Each row has a hidden value. The values are split into ranges, and the band after each row names the range that its value falls in. Each part has its own value, ranges and names.
[-237 -114   36   16    0   51   -7   86   58   89  -92  -11 -244  -43
  -34 -114  221   27   -3   75  227   47  160 -167 -140 -164 -255 -113
  -74  -91  182  185   84  232   99   15   24   69  -30  187  -65  151
  164   52  -69   19 -217 -138   65 -155  -73  -74]  DQ
[ 175  -63  238 -117  260  -14 -180   61  135  158  154  -33  103   53
  -96  -70  -71    0   61  -56  160 -243  284  -39  -55 -171  105  -95
 -101 -159 -147   22 -193 -163  152  167 -281   39  115  -73  -22  -39
  -67  121   79   26 -186  -41   30 -142   86  -61]  HC
[ -29  -57 -231   12 -249  198 -236   86 -103 -288 -107  163   76  -78
  -55   78   67  -38 -174  122 -309  211 -248  -48  -95  -49 -121   74
   84  207  -64  203  375  218 -257  -82  179  134 -128    0 -168  395
  -10 -129  -96   -6   18 -115   34   56   78  155]  HC
[ 204 -138  -43 -144  -70   64 -387  111 -111 -392   46  188  -95 -170
 -112  187  -79  -37  123  -64 -146  -56   86  -30 -252   33  151   92
  228 -126 -105  238  104  -26 -159 -107  272   12   -3 -242   19  472
 -357  -73   86  -57  -84  -67  175   98  -71   71]  QP
[  -9 -279  -45  -45  -76  -17  172   70  156   47   -7  -13   30  -80
  -67  102  166 -155 -120  156  -12  286  -18   59 -321  160 -159  -35
 -241  290  111  -18  124  101  -47 -100  117  122  199  163  -17   15
   57   42  -54  -66  113  172  147 -107  107   46]  MZ
[ 237  269  324  -86   84 -242 -240   69  -42  323  140    8 -121   14
  -98 -177 -140  160  100 -227   19 -336  434  -61  180 -106  210  -70
   27 -342  -74  149 -275 -168  218  158    7 -267 -154 -184  114   59
 -187  104  227 -106 -236  -92    1  -43   -6   58]  RD
[ 100  102  197   13   52  182 -327   28  149    4   18  108 -152    1
   36 -189  -52   43   40  -58  134 -145  232   30  138 -313   -7   -8
   15 -162  -58  219   73   95  201  150  -53   38 -107   46   -8  -32
   21   88   55   68 -252 -219   30   61   88  -26]  QD
[ 285  140   44  -18  -84  120 -198  126  -67 -195   10  168  190 -113
   93  -18  -83  -99 -134   41 -254   84  -25    1   -9   77   92  103
   66   72 -168  162  108   72 -124  -56  113   99  -80 -103  -13   96
 -234  -29   80 -146   -1 -126   54   64  138  124]  QD
[ -60  -88  -37  -81   -7  121   -1   14  -46 -264  -97  -50  236  -37
   -8   52  108 -112  -19  263  -78  146 -148 -118 -183  -59  -92   69
   27   34  -48   99  120  122 -137 -124  -37  201   62   77 -160  169
   30  -61 -163  -96  -56  -96  -13  -87  142  -40]  DQ
[ -88   79   13   -3  -13  -24  -47  -17 -138  144   46   -1 -129  275
 -149  -26 -129   14   -6 -134  -42 -143  164  -33   86 -163   64 -130
   81  -70  -21   45   88  -33   88   14  143 -101 -140   12  -39  259
   60   64  118  -81 -101  -14   42  119  149    7]  RD
[ -90 -134  -81   -8 -201 -108   23  162   41  -23  -71  158 -204  -91
  -69   82   82  -36 -103  -33  -47   99   87  -54 -196  127  -55  -78
 -115  164  158   40  213  172  -46 -118  293   -2   53   90  -31  148
  -58    6   41  -62   89   92  176   -3  -18  119]  MZ
[ 249   84  172 -167  156  -81 -339   39  -75   45   96   12  177   36
 -154  -62 -203   57   67 -113 -116 -266  130  -62   67  -97  327  -48
   57 -261 -197   68 -154  -96   91  112  -93  -93   23 -183  -51  125
 -233   19  182  -72 -106  -91  -20   11  276   80]  DQ
[ -22  103  229  -33  187 -138  195  132  118  469   57    2  -61  122
    1 -223  -25  -73  -44  -89  207  -71  398  -42   18  -36   93 -211
 -190  -33   60 -100 -175   40  270   12 -129  -73   22  144   33 -238
   66  152  223 -205 -121   66   -5  -78  312   22]  SZ
[ -43  153  195   43   75  -36  -50   27   68  235   10   -8 -186  194
  -52 -220 -114   40   -8 -146  172 -259  316  -68  179 -284   22 -144
  -57 -151   19   65    0   23  260  159  -29  -65  -94  145  -29 -107
  148  157   98    4 -170 -127   16   21  119  -33]  LZ
[   4 -130  -45  -56   -4  -78  115  206   -2  127  146  -44 -167 -117
  -36   -9  165  -53  -59   72   56  115  238 -110 -325   59 -213   12
  -19  -13   54  148  -75  -49  -71  -56   46   20  -36  -10   60  168
  -36   56  -24 -116 -172   21  153 -198 -210 -112]  MZ
[ 224  -76  199 -109  -15   32 -370  109   24   58  121  101 -225 -260
  -51   -6   98   97  124  -96   63  -17  267   60  -45   54   25  -55
   50 -233   25  328  -80   44   66   38  134  -96  -18 -207  105  255
 -270    7  119  -13 -306  -34  195  -51 -191   56]  QP
[ 201 -298 -219  -37 -208   88 -125   59  -45 -389 -145  -39  110 -263
 -226   67   84 -188  -85  249 -313  423 -365   97 -394   98  -55  258
   60  239  -35  270  231  137 -338 -136  275   59  184  125  -72  267
   52 -169 -170 -126   92  -31   92   61  320  131]  HC
[  93  228  228  -47  -37 -171  180   23   93  226    2  -17  235  -11
   47  -56   85  -43   -8  123  -50   20  229  -40   51   12  -39   20
 -150  114  -46  -16 -132  -96  -24  -61 -138  -19 -112    9   11 -125
   54   34  -36 -210  -66   77 -117 -179   41  138]  QD
[ 195  -78  313 -188   96  -93 -133  -95  -60   20  112 -156  -91  -82
 -113   70   35   25  296  -10  129  -85  264   61  -62   69  113  -45
   77 -368   47  233 -232 -106  146  -24  170 -121  103 -152  122  216
 -214   61   65 -100 -257   48  169  -37  -90  -68]  QP
[ 132   26   14 -144  -57  -61 -270   24   -4  -89   59   19  186  -62
 -148   59   -6   76   92   43 -144 -189  101 -111   22 -164   40   43
   53  -93 -167  160  -17 -120 -172   85 -170    6 -130 -168 -148  206
  -48  -53 -107   66 -138  -17  -42 -123 -108  155]  SZ
[-280 -130  -61    8 -144  -15  123  105   78   81  -57   90 -181   -2
   -9   78  218   -9  -97   66   73  122  120 -114 -183   -1 -268 -130
 -153  172  183   18  210  173   -4 -104  132   90  -37  129  -61  191
   91   39  -60  -18  -28   57  103 -133 -154   14]  QP
[ 346 -137   50 -133   29   81 -221    8   41   36  108 -134   60 -272
  -97  -84  125  -52   31  167  -91  210   34   43 -232   13 -129  136
    0 -119  -46  364 -135   31  -33  126   39   29  -54  -54   82  176
  -76   24  -20    4 -151 -107   61 -153   27   72]  LZ
[-103   73  282   21   42   -1  138 -126  -21   91 -119 -209   60  105
   13 -107  135  -10   49  151  177    6   68  -76  106 -100 -143 -101
 -101 -136  116  136  -35  112  164   18   14   58   51  195  -58  -24
  186   92 -123  -67 -172 -105   10 -121   34 -104]  QP
[ 168 -242  -65  -43    7  158 -202   -6    6  -54  -87  -24  236 -121
 -117   -2  119 -103 -165  171 -147  235 -217  -74 -274   49 -143  -16
 -163  125  -14  203  102  227  -72  137   71  214   58   75  -81  280
  -13   23  -12  105  131 -148   33 -155  189  186]  HC
[-180 -203 -123  -10   25   65  208  144  -30  160   32   40   24   97
  -46   68  158 -148 -136   64   68  145  115 -128 -241   71 -179 -211
 -113  200   61  -14  101  105 -114  -95  -42  170    0   87 -112  215
   98   42    8  -69  -44  124  111 -152   -1   46]  Jr
[  22  -90   60 -105   77   -6  155 -102   31  122  -11 -122  161  107
  -86   19   40 -165   23  153  -15  163   47   24 -186   18  -18  -38
 -116   78   33  -17  -33   40   78  -58   59   67   39  127    5   88
   76   75   44 -134   61   81  -20  -40  335   64]  Jr
[  97  177  379  -55   -4 -183   29 -112  186  -11    3 -168  119   41
  -19  -50  -24   65  139  113   74 -205  177   38  147 -207   12  121
 -112 -113  -57   15 -105 -215  148   35 -110  -59  112   75    1 -280
   96   82 -184  -87 -144  -30  -40  -83   -5 -148]  DQ
[ -17  162 -124  -85  100   73 -420  241 -140   35   62  297  -97  118
  -51 -148 -250   58 -145 -226 -170 -229  161 -218  -17 -241  241  -90
  158 -166 -168   26  108  133  121   66   19  -30 -261 -142  -86  340
 -262   16  354  -68  -65 -266  -60  125  349   84]  QP
[-113  181  252   48  104  -50  145  -69   77  261  -93 -160  103  208
  -30 -235   28   -1  -24   99  140  -85  141  -91  140 -277  -89  -67
 -148  -44   11    1  -61   25  201   84 -182    1  -25  248  -72 -173
  310  108  -66 -109 -149 -136 -141 -111  258  -72]  DQ
[  54  148    7   63   20  200 -227   77   10   -7   -6   74 -172   76
   19 -272 -123  -32 -114  -24  -30    4   82   -2   46 -310  -20   76
  100  -92  -70  206  151  160  162   94   85   17 -178  141   -2   35
   72   68  104  -58 -156 -304   -7  161  331  -71]  QD
[ 208  152  203  -51 -125   20 -369  -73  172 -199  -22   47  -93 -102
  -24  -86  -93   92  115   25  -70 -118   93  119  134 -273   58  209
   38 -143  -70  225  101   -8  140   90  117  -69  -60   13   28  -57
  -41   22  -58   31 -122 -172    1  128   93   -3]  Jr
[-168  137   97   59  -10  -16  308  -43  -26  160  -89 -130  147  227
   -9  -99   55 -105  -93  163   -6  109   23  -45   38 -118 -126  -31
  -83  147   13  -48   60   25   27 -106  -37   35  -35  232  -74  -45
  288   41  -91 -236  -66  -15  -93  -45  266  -55]  DQ
[  -4 -399 -168  -74 -144    6  199   69   81 -374 -133  -76  174 -235
 -112  218  268 -244  -14  369  -56  364 -175  -58 -546  149 -249  165
  -96  304   62  115  155   59 -370 -219   84  245  250  167 -114  164
  114  -93 -322  -76   97  115  118 -192  -41   34]  MZ
[  75   37  341 -134   79 -256   40  -77   69  344   93 -189  -29    1
 -113  -44  103   97  201   -7  189 -176  375  -36   69  -20    0 -135
 -141 -259   92  107 -291 -125  191   99  -65 -141   10  -33   52  -19
   10  123    4  -30 -215  105   45 -208 -139   15]  Jr
[ 127  147  163    1 -118   27 -218 -109  -15   35 -102   37  118   12
  -34  -40   -4   49  -54   26 -173   13  -33   -1  130  -53  -16  -15
  -87   15  -10  159  105  130   86   95  182   -2 -130    7   -6  176
  -35   37   47    2   42 -144  -42    2  125  196]  QP
[  37   51  105  -81 -149 -218  106  -81  -22 -265 -179  -54   94  -32
  -66  112  -11  -88   87  145 -119   18    4  -85 -173   49   44  146
  -31   25   65   32   53   -8  -36 -157  302   -4   68   96    4   94
  -48    3  -86 -168  166  -12   -4   -2   95   64]  RD
[  35 -103    2  -33 -192  134 -268  -91   40 -273 -196   -3  124 -159
 -151   34  153    8   77  214 -135  156 -201   33  -28 -155 -109  117
   22   69  -15  288  220  167 -184  -19   51   62    4   80 -155  243
  155 -141 -239   38 -103  -95  -38  -15  109  172]  DQ
[ -34  -75   -6  -30  102  160 -231  146 -200  122  -13  133 -167    7
  -52  -99   34  -20  -25 -158  115  -71  213 -216  -36   -6   17 -313
   82 -228   69  269   30  299   56   84  100   68 -161  -52  -83  413
 -125   53  239   40 -202 -153  139  -46    2  161]  LZ
[  32 -279 -144   30 -177  132  118   54   65 -125  -22 -100   69  -99
  -79   57  154 -166 -193  223 -120  355 -231  100 -201   98 -246   39
 -126  298   52  147  260  147 -190  -54  130  168  179  215 -117    3
  179  -15 -215   -7   38   85  196  -45   66    2]  LZ
[ 247   -4  116  -81   58   14 -257  -35   31  -83   -6   96  152   56
 -144   45 -170  -73   45  -58 -121 -124   98   11 -103  -98  182   31
   -7   22 -164   48   13  -94   13   59   62   14    2  -79   17  197
 -120   39  133  -42   63  -73  -26   53  255  169]  QP
[ -23 -250   74 -205   79   95  -19 -216   73  -34  -30 -220  126  -13
 -110   78  154  -91  139  276   27  249 -108   81 -226  -26  -84    0
  -96  -74  105   95    4  151  160  -42  100  105  142  122  -22  188
   36   39  -60  -18  -15   36   16  -53  301  -35]  QP
[  42  155   86  -56 -111 -178  -87    4    5  176   34   82  178  132
 -168   62  -61   80   33  -87 -149 -243  206  -52  194 -117  103 -100
  -57   90 -133  -20   12 -175 -125   43 -145 -102 -164 -121 -130  120
   60  -21  -13  -28  -60  140  -79  -64  -22  269]  QD
[  86  167   55  -78  163  -96 -364  119 -110  344  160   42  -20  214
 -204 -225 -249  167  -61 -278  -62 -421  257 -161  229 -285  257 -202
   42 -302 -174   64 -114  -59  178  287 -192 -161 -183 -129 -121  138
  -70   87  255   52 -181 -143  -41    9  238   84]  Jr
[-163  123  135   13  -76  -32  108   14  -35  -98 -168    5  134   58
   81   -8  100  -19  -40  128   49  -46   35 -190   85  -48  -83  -88
  -86    3   65   42  112  156   -6  -77   -3  138   -4  126 -169    5
   67   20 -129  -60  -45  -73   -2 -110  -40   11]  MZ
[ 101  131  138  -46 -163  -18 -201 -157   16  -85 -191  -24   59  -69
  -86  -83   21   29   89  110 -139   59  -51   31  118 -120   28   87
  -15  -64   48  232   99  185   61   32  200  -60 -108  105  -40  102
   68  -29  -43  -29   -3 -120  -82   67  250  216]  QD
[ 248   76  179 -100   74  -33 -147   76   46  293  202  -19  -48  -97
   24 -123   25   37  -41  -22  -25   21  259   19  -42   33  -25  -17
  -71 -157  -26  169 -178  -20  184  118   40  -57 -118 -115  145   57
 -200  126  175  -70 -151  -63   75 -108    0   -2]  Jr
[-214   69  -83  -86 -186 -207   82  100  -66   40  -61  138 -131   18
  -52   99   71   23    4  -12  -92  -22  203 -190 -117   26  -32  -70
   -7   47  122  -13  115   85  -51 -172  212  -60 -193  -12  -49  288
  -64  -15   51 -135   32   82    7  -47  -68  151]  Jr
[-177 -235  -16   -4 -126  -14  -47  114  142 -111  -94  165 -249  -73
  -79  132  147  -14   16  -16  150  -15  175  -95 -242  -40 -158 -103
 -120  118  154   67  224  125  -31  -72  156   92   82   96  -60  201
   29   27  -61   65  -26   39  167  -83 -199   46]  QP
[ 207   40  -36  -23 -158   98 -294  -20  -45 -172 -157    6  120 -173
 -141 -124   17  -40  -52  165 -305  252 -231   65  -61 -105    8  217
   79   61  -80  302  143  174 -119    0  168  -40  -82   70  -45  222
   53 -126  -50 -111  -24 -197  -96   83  400  199]  HC
[ -13   21  371  -38   77 -116  -31   -5  226  124   17  -29 -216   29
  -14  -78   13   62  151  -67  317 -223  375   32   66 -170   18  -91
 -146 -178   97   38  -78  -50  306   53  -14  -63  146  100   49 -194
   32  148    6  -12 -209   -2  103  -49  -49 -141]  HC
[-131   -6  -79  -75  121 -103  -11   56 -122  322   45  -32  -88  211
 -218  -99  -36   -1  -27  -81   -3 -105  235 -214 -167 -186  -13 -148
   11  -96    2   23  -75   -9   88   77   -3  -80 -212   21  -28  368
   84   80  175  -73  -70  -71  -81  -89  202   74]  HC
[ 110   57  135  -60   43   51 -353  175  113  100   52  236 -192 -127
   49 -125  -19   76  -22 -160   94 -180  333 -118    8 -112   31 -123
  -56 -172    7  175   12  161  185  150   16   28 -148  -83   16   86
 -215  103  210   87 -144 -170   81  -64  -69  118]  LZ
[-129   66   -8    3  -73   -8  283  -57  -74    8  -85 -128  196  177
  -53    4   58 -148  -50  213 -103  178  -59  -12  -35  -62  -94   32
   -8  184  -16  -13  101    3 -107 -173   16   50  -30  176 -107   67
  244  -26 -140 -233  -28   62  -71   -4  258   -2]  MZ
[ 217  -38  125   -1   62  118 -149   27   53   63    9  -85   22 -120
    7 -183   61  -52 -133  121  -29  179  -28    6 -146  -32 -133   69
 -102  -59    1  240  -23  148  145  136  101   82   29  105   76   33
  -33  101   42  -29  -57 -242   58  -86  183  -53]  QP
[-121 -220 -267  -84   75  123   66  196  -20 -104   58  -14   47  -30
  -55    9  136 -163 -127  223  -31  197    7 -206 -482 -124 -242   86
   45  103  -66   76   75   36 -183  -86 -115  222  -57   66 -103  294
   66  -12  -96  -79  -86  -98    3 -180   61 -118]  RD
